Each row has a class, written as a number after it.
[ 37 -20  36 -46  36 -54  56  32 -40 -14 -14  34  50 -12   2  21  27 -65
  44   0  14  -1  98 -10   5  26 -33 -64  11  47 -26 -45  19]	8
[ 27 -48  39 -26  43 -61  64  11 -51 -27  -9  38  29  -3   8   7  53 -32
  46   9  16 -11  87  -4  11  33 -45 -45  25  47 -36 -33  11]	9
[ 44 -27  23 -25  59 -54  37 -12 -31 -26  18  42  59  -1  25  -5  17 -55
  36 -11  26 -14  94 -23  10  42 -61 -32  13  47 -28 -36   5]	12
[ 11 -15   6 -55  -2 -41 -30  33 -26  12  47   1  -3 -19 -17   9 -19   7
  42  12 -13   7  -6 -19  50 -18   2  12  34  12 -36  -4  -6]	8
[ 27 -37  50 -31  58 -63  65 -11 -27 -30 -14  39  31   4 -38  -1  25 -34
  68 -17  38 -16  98 -18 -18  37 -47 -18  15  46 -12 -41   9]	0
[ 49 -28  50 -23  59 -60  24 -16 -32 -12  14  38  72  10   5 -13  33 -38
  40  -3  34 -29  92 -15  11  37 -61 -31   4  41 -30 -28  12]	7
[ 20 -15 -16  14 -15 -69 -23  16  -4  28  68 -21   0  13   4 -24  -4  89
  17  17 -38  -3 -94   4  57   8  17  35  32 -31  -4   7  -9]	5
[ 34 -20  31 -13  39 -47  53   8 -33 -14  10  36  46   6  13  14  36 -61
  46   1  22 -16  95  -5  -1  37 -36 -56  19  43 -27 -51  -8]	11
[ 48 -33  65 -12  45 -47  40 -33 -30 -23  10  41  65 -12  -7  -9  17 -41
  31 -22  21 -32  79 -13  30  19 -68 -39  19  47 -35 -52  15]	2
[ 21 -28   0 -39  15 -54 -21   8 -23  16  65  16  23 -27  15 -26   1  44
  37  22 -24 -13   4 -20  61   1   0   9  36  17 -44   1  -5]	5
[ 20 -44  14 -42   8 -62  25  -1 -36   7  45   2   0 -19  27 -29  19  52
  51  35 -23 -14  -8 -29  61  18   1  14  30   8 -52  34 -10]	9
[ 27  -3 -40 -26   5 -60  -1   3  -4 -13  61 -27  -5  43  45 -18   5  28
  21   7 -26 -11 -52 -16  45  19   5  21  29 -17   3  22 -17]	12
[ 61 -20  38  -4  41 -57  42 -15 -15 -37  26  50  68 -10   2 -14  23 -23
  29  -4  43 -29  90 -12   9  30 -60 -33  14  57 -32 -58   6]	4
[ 52 -25  31   1  46 -52  43 -14 -30 -14  29  50  63  -4  23 -12  26 -48
  37 -10  30 -31  92  -7  -1  27 -50 -49   9  50 -40 -50  -1]	11
[ 21  -4   3   9  -8 -57  -7  27 -15  25  65 -24 -19  10  13 -28   0  74
  21  20 -34 -14 -91   5  68   8  16  27  32 -29   2  22 -14]	1
[  4 -22   0 -36   7 -41 -60  18 -22  33  77  -7   5 -18  -3   6 -21  36
  40  20 -10  -6  -8 -12  51  -8 -13  24  39  12 -41 -19 -11]	5
[  4 -29  17 -48  20 -37 -27  26 -32 -10  52 -15 -25 -21 -24  -6  -5  22
  60  18 -15   1 -13 -18  26 -10 -13  25  40  14 -34   0 -16]	0
[ 16 -15  33 -46   8 -26 -25  -7 -19  14  56  -8 -15  -5 -33  -9 -29  17
  50  37  -4 -12   2 -15  57   7 -12  21  42  16 -43  -5   3]	3
[ 13 -37  26 -47  -4 -43  -6 -10 -31  11  44   1  13 -28 -17 -18  -2  23
  41  14 -28 -10 -14 -27  80   8  -7   0  34   3 -38   2  -9]	2
[ 27 -32  53 -25  58 -62  64   0 -26 -31 -12  36  17   4 -50  -4  28 -30
  74   0  21 -16  87 -16 -12  38 -44 -21  20  38 -11 -39  17]	0
[ 30  11 -23 -36  -4 -63  -8  10  -2 -20  56 -28  -5  37  29 -11  -3  34
  22  13 -31 -12 -53  -9  41 -19  20  21  30 -13   0  26  -2]	8
[ 34  -5   4  23 -27 -48   9  28  -2  19  61 -22  -7  14  37 -12   4  76
  26  17 -38 -11 -91  11  37   7  12  25  33 -20  -5  19 -32]	11
[ 25 -41  -9  10 -21 -80  18  -7 -14  12  47 -17 -16  19  16 -30  15  96
  29  23 -30  -9 -97  -5  57  15  23  40  27 -36 -13  33  -9]	9
[  27  -31    2   -1  -33  -64    1  -21   -6   17   47  -22   -3   13
  -12  -20   -5   70   18    4  -40  -15 -100  -10   73   -2   18   30
   32  -35    2   10   -9]	2
[ 32 -40  61 -32  34 -42  46   4 -38 -13 -11  29  50  -9 -19  21  31 -56
  42  -8   9 -10  91  -6  37  35 -43 -61  25  34 -16 -60  10]	2
[ 21 -43  21 -46  -4 -49   9 -11 -30   8  39   9  13 -28 -16 -22  -3  28
  41   8 -29 -16  -8 -26  80   4  -5   4  34   8 -35  11 -11]	2
[ 39   9 -23 -32   6 -60  -9  14  -4 -24  53 -27   2  40  36  -7 -10  31
  18   0 -24 -12 -49  -5  36 -21  17  12  29 -13  -5  23   2]	8
[ 38 -14 -13   0 -29 -77  11  16  -4   9  43 -11   1   5   3 -25 -13  80
  19   6 -40   1 -91   0  61   1  31  33  21 -33   5  27  -5]	8
[ 40  -6  33   0 -14 -37  19  11   0  13  49 -32 -27  21  -1 -17 -19  73
  34  37 -38 -13 -70   8  53  20   5  34  41 -16  -5  21  -4]	3
[ 19 -29  31 -26  47 -51  27  23 -30  -1  17  39  50  -9  -3  11  36 -42
  44  11  11  -5 100  -4  16  33 -42 -42  28  46 -30 -58   5]	5
[ 19 -41  23 -47  -2 -46   6 -10 -27   9  43   6  12 -21 -10 -19   0  26
  44  14 -30 -16  -8 -27  73   8  -6  -1  33   4 -35   8  -7]	2
[ -8 -11  14 -59   6 -42 -17  17 -25  13  62 -10  19 -31  25  -1   2  39
  61  50 -29  -4  28 -16  62  31  -7   5  39  13 -39   4 -27]	5
[ 19 -13 -11  10  -6 -73  -5   2 -11  29  60 -13 -16  21 -11 -37  -2  70
  20  14 -24 -12 -98 -11  73   3  34  43  29 -39   3  27 -12]	1
[ 24 -11   7   6 -18 -53  -1  16 -11   7  41 -31 -13  28   5  -3  14  70
  25  24 -38  -9 -99   3  36  18  -2  34  31 -29   0  24 -18]	7
[ 28  -8 -20 -34   9 -61 -12  -1  -7  -6  58 -36   1  58  28 -15  19  45
  27  24 -28 -21 -59 -16  45  13  14  17  29 -28  -3  38  -5]	7
[ -3 -12  22 -49  -5 -32 -43  13 -24   5  56   7 -22 -19 -23   6  -9  25
  51  39 -25   1 -29 -13  36  -2   1   8  35   7 -42   5 -17]	10
[ 26 -19 -17 -17   8 -67   1  -7 -15 -16  53 -31 -16  48  43 -18  18  60
  26  13 -17 -21 -65  -8  42  -4  11  24  35 -16 -23  33  -2]	9
[ 24 -22 -16  -8   9 -62 -17 -12   0 -25  76 -31 -17  35  40 -24  14  46
  13  14 -18 -32 -56  -7  46  -8  11  32  26 -15   3  25 -10]	6
[ 37  10 -16 -35   6 -60  -8   5  -4 -25  54 -24   4  35  35  -8  -8  29
  21   7 -26 -11 -44 -12  39 -21  18  19  32 -13  -8  23  -2]	8
[ 27 -31  -6 -28   0 -51   9   1 -23  18  64  15  16 -15  30 -27   5  26
  46  26 -21 -17  -2 -24  47  11  12  -1  24   8 -42  14 -26]	11
[ 32 -39  63 -28  32 -44  56  -5 -38 -17  -7  32  44 -10 -22  18  31 -57
  43  -3   4 -15  89 -10  34  33 -48 -52  27  35 -17 -60   7]	2
[ 38 -30  20 -48   9 -40  21 -15 -21  10  49   6   9 -16   3 -36  -8  17
  45  34 -12 -17  10 -27  64  12   3  10  31  19 -52  19  -5]	3
[ -4 -37  18 -46   4 -46 -32  12 -41  14  49  -4 -19 -10  -7  -2  -1  46
  47  22  -2  -5 -21 -17  48   2 -13  19  37  14 -46   4  -3]	9
[  0 -25  12 -56   1 -42 -40  17 -29  24  50 -13  -4   1 -19   9   2  25
  51  34 -14  -6 -15 -24  50   6 -10  26  35   4 -30  13 -14]	7
[  11    3   13    0  -27  -45   -5   31   -9    5   56  -25  -41   16
   -1  -12    1   79   26   32  -59    7 -114   11   25   20   11   12
   26  -29   -4   28  -23]	10
[ 30  -3   2 -15  -4 -54 -10 -21  -5 -14  55 -36   4  37  13 -15   1  40
  14   1 -30 -28 -67  -5  61 -10   0  13  36 -19  -2   9   1]	2
[ 36 -22  33 -28  34 -51  50  16 -25 -31   3  42  47  -4 -23   9  38 -40
  37   6  30  -6  93 -13  17  44 -36 -51  25  49 -21 -59   4]	4
[  9 -14  -6 -39  -8 -39 -42  15 -15  -2  68  -4  -7 -11 -26   3 -12  27
  38  24   8  -6 -16 -20  47   2  -8  15  39  15 -38 -21 -17]	4
[ 22 -24  11  19 -15 -59   3  15  -2   0  57 -29 -32   9  22 -16  10  84
  20  21 -32 -23 -93   6  39   1   0  46  27 -14   4  34 -13]	6
[ 24   0   7  14  -5 -58  -6  23 -14  22  56 -26 -18  14   9 -20  -6  77
  21  16 -28 -15 -97   6  64   5  17  30  34 -31   3  23 -10]	1
[ 48 -45  52 -13  62 -60  47 -19 -38 -22  12  46  54   0  28 -12  34 -22
  42  -9  39 -28  89 -12   7  23 -60 -30  14  50 -50 -32  17]	9
[ 17 -16  29 -49   4 -26 -21  -1 -16  25  55 -12 -16   0 -27  -4 -30  18
  55  37   1 -16   4 -14  49   5 -14  23  38  19 -40  -1   3]	3
[ 34 -12  -6  -2 -30 -75  14  12  -2  13  42 -15   2   3   0 -17  -9  70
  26  18 -41   3 -85  -6  62   1  34  33  23 -37   1  23  -7]	8
[ 23 -45  56 -24  34 -57  61 -33 -22 -17 -12  45  43   8 -47  17  12 -31
  54 -10  16 -19  89 -16  29  43 -45 -35  25  28  -9 -49  15]	2
[ 57 -22  31 -12  41 -56  39 -11 -16 -37  32  53  69 -11   8 -22  28 -29
  30  -3  44 -30  94 -13  12  31 -58 -39  11  60 -37 -56   3]	4
[ 40 -16  46 -19  75 -54  18 -21 -37 -14  32  48  61   1  14 -24  22 -52
  33  -6  43 -33  94 -18  27  21 -46 -38  14  41 -35 -43  15]	1
[ 19 -33  39 -42  47 -51  37  17 -46 -16  -8  32  41  11 -18  15  53 -64
  49  12  20  -8  88 -13   5  49 -49 -51  18  40 -26 -38   5]	7
[ 22  -1 -27 -18  22 -65 -22  -4 -13   1  76 -22  -2  41  26 -39   5  35
  16  10  -9 -26 -54 -13  62  -7  21  20  28 -21  -7  27  -4]	1
[ 19 -21  51 -41  42 -55  49 -15 -21 -24  -4  55  30  11 -29  11  18 -26
  62  15  14 -11  88 -15  -4  50 -29 -46  12  33 -19 -23  11]	10
[ -7 -25  23 -69   0 -42   0  21 -26  15  45  -7  14  -7  16  -4  34  21
  70  65 -31  -4  15 -27  55  46  -3  -2  29   0 -28  23 -25]	7
[ 14 -39  15 -41   4 -51 -25   2 -38  10  55  -4 -15 -14   3  -4  -2  53
  47  27 -13 -14 -13 -16  60  -4  -6  22  38  10 -42   5   1]	9
[ 26 -24  33 -28  49 -53  24  17 -37  -2  12  35  57 -14  -3  12  33 -43
  41   5  17  -9 102  -3  20  36 -41 -51  22  46 -30 -63  13]	5
[ 38   1   1 -27  10 -40  -6 -12   2  -7  65 -37 -11  54  21 -25 -11  31
  25  26 -14 -22 -44  -4  44   3   9  21  38 -11 -14  20   2]	3
[  0 -18  23 -55  18 -42  -8  15 -38  12  54  10   9 -30  17 -20  13  16
  53  43 -18  -8  13 -24  79  24  11  -8  36   4 -35   8 -19]	1
[ -4 -10  28 -66  -5 -35   3  16 -22  -6  47   8  -2 -24  14  -4  17  21
  64  59 -40   2   5 -16  43  33   6 -20  28   7 -40  22 -27]	10
[ 28  -6 -11   6 -15 -52  10  34  -8  -1  48 -27 -20  11  26  -3  -4  65
  25  11 -45   2 -87   5  47  28  -6  28  38 -19   5  21 -23]	12
[ 23   0   2  14  -4 -52  -4  18 -11  21  61 -26 -16  13  17 -24  -3  69
  19  24 -32 -16 -86   5  61   8  17  23  28 -33   5  21  -9]	1
[ 54 -26  25  -4  40 -56  44 -14 -11 -35  34  48  68  -9   6 -10  28 -33
  34   2  43 -25  94 -13   8  29 -57 -33  15  52 -40 -56  -1]	4
[  33  -37   -2   15  -17  -80   21   -7  -14    9   41  -18  -15   15
   15  -25   10  106   28   18  -34  -10 -104   -4   65   12   29   37
   32  -38  -16   36   -2]	9
[   9  -10  -15   11  -15  -72  -18    7  -17   30   64  -15  -21   17
  -14  -45    5   70   16   18  -25  -12 -112   -4   69    7   26   33
   25  -36    2   19   -7]	1
[  8 -13   9 -55   1 -42 -32  26 -26   6  51  -2  -2 -20 -17   7 -23  16
  44  18 -18   8  -8 -18  55  -8   2  14  34   7 -34  -1  -7]	8
[ 33 -10 -21 -27  12 -61 -13   1  -6  -7  55 -31   8  59  33 -13  19  38
  25  14 -21 -22 -61 -11  38   6  11  12  27 -25  -9  31  -3]	7
[ 21 -38  26 -42  -1 -46   5 -14 -29   6  44   6  15 -26  -7 -21  -1  26
  40  13 -29 -17  -9 -24  72   6 -13   0  33   8 -37   5  -9]	2
[ 30  -5  -6  36 -24 -41   6  20   4  13  62 -21 -11  16  39  -8  -2  71
  26  26 -39 -11 -87  11  24  -1  11  30  30 -25 -10  27 -34]	11
